[16.8 59.6 19.6 87.4 58.4] = P
[16.8 59.6  5.4 14.4 58.4] = R
[ 59.1 -43.8  50.0  52.9 -34.9] = L
[  5.3  19.5  -2.1  -1.7 -59.0] = H
[ 53.0  87.3 -18.4 -25.8  73.5] = U
where: [87.3]	U, 2
where: [52.9]	L, 4
where: [19.5]	H, 2
where: [5.3]	H, 1
where: [73.5]	U, 5
where: [19.6]	P, 3

[  0.5  -2.7   2.3   4.9  -0.4 -12.2  -3.9  17.9  -0.5] = Y
[-50.7 -59.7   5.0   5.9 -52.6 -73.3 -58.0  17.5 -59.8] = F
[-14.6 -26.8   8.4   6.7 -17.7   6.6 -21.5  23.0 -23.5] = N
[51.4 55.3  1.0 -0.7 51.4 60.0 -0.6 -7.3 55.3] = X
[-25.9 -36.5   4.5   4.4 -31.5 -45.2 -33.4  14.3 -35.1] = B
where: [-58.0]	F, 7
where: [-0.7]	X, 4
where: [-59.7]	F, 2
where: [6.7]	N, 4
where: [1.0]	X, 3
where: [8.4]	N, 3

[ 17.0  27.4   2.1   2.2 -10.7]  Reni
[  4.7  16.5   8.8   2.1 -12.1]  Zamem
[-37.2  -6.2   0.8   6.5   0.6]  Poni
[ -6.6  -3.5 -27.9 -75.4 -36.5]  Dipe
[-17.0  16.5   8.8   2.1 -12.1]  zor
[ 2.5  2.6 15.7 14.7 20.4]  guni
[ -0.1   8.4  33.6 -12.0   1.7]  gaf
[ 17.0  27.4   2.1  -1.8 -10.7]  kot
[-12.1  11.4  12.7   2.2   4.3]  pem
where: [4.3]	pem, 5
where: [-3.5]	Dipe, 2
where: [-27.9]	Dipe, 3

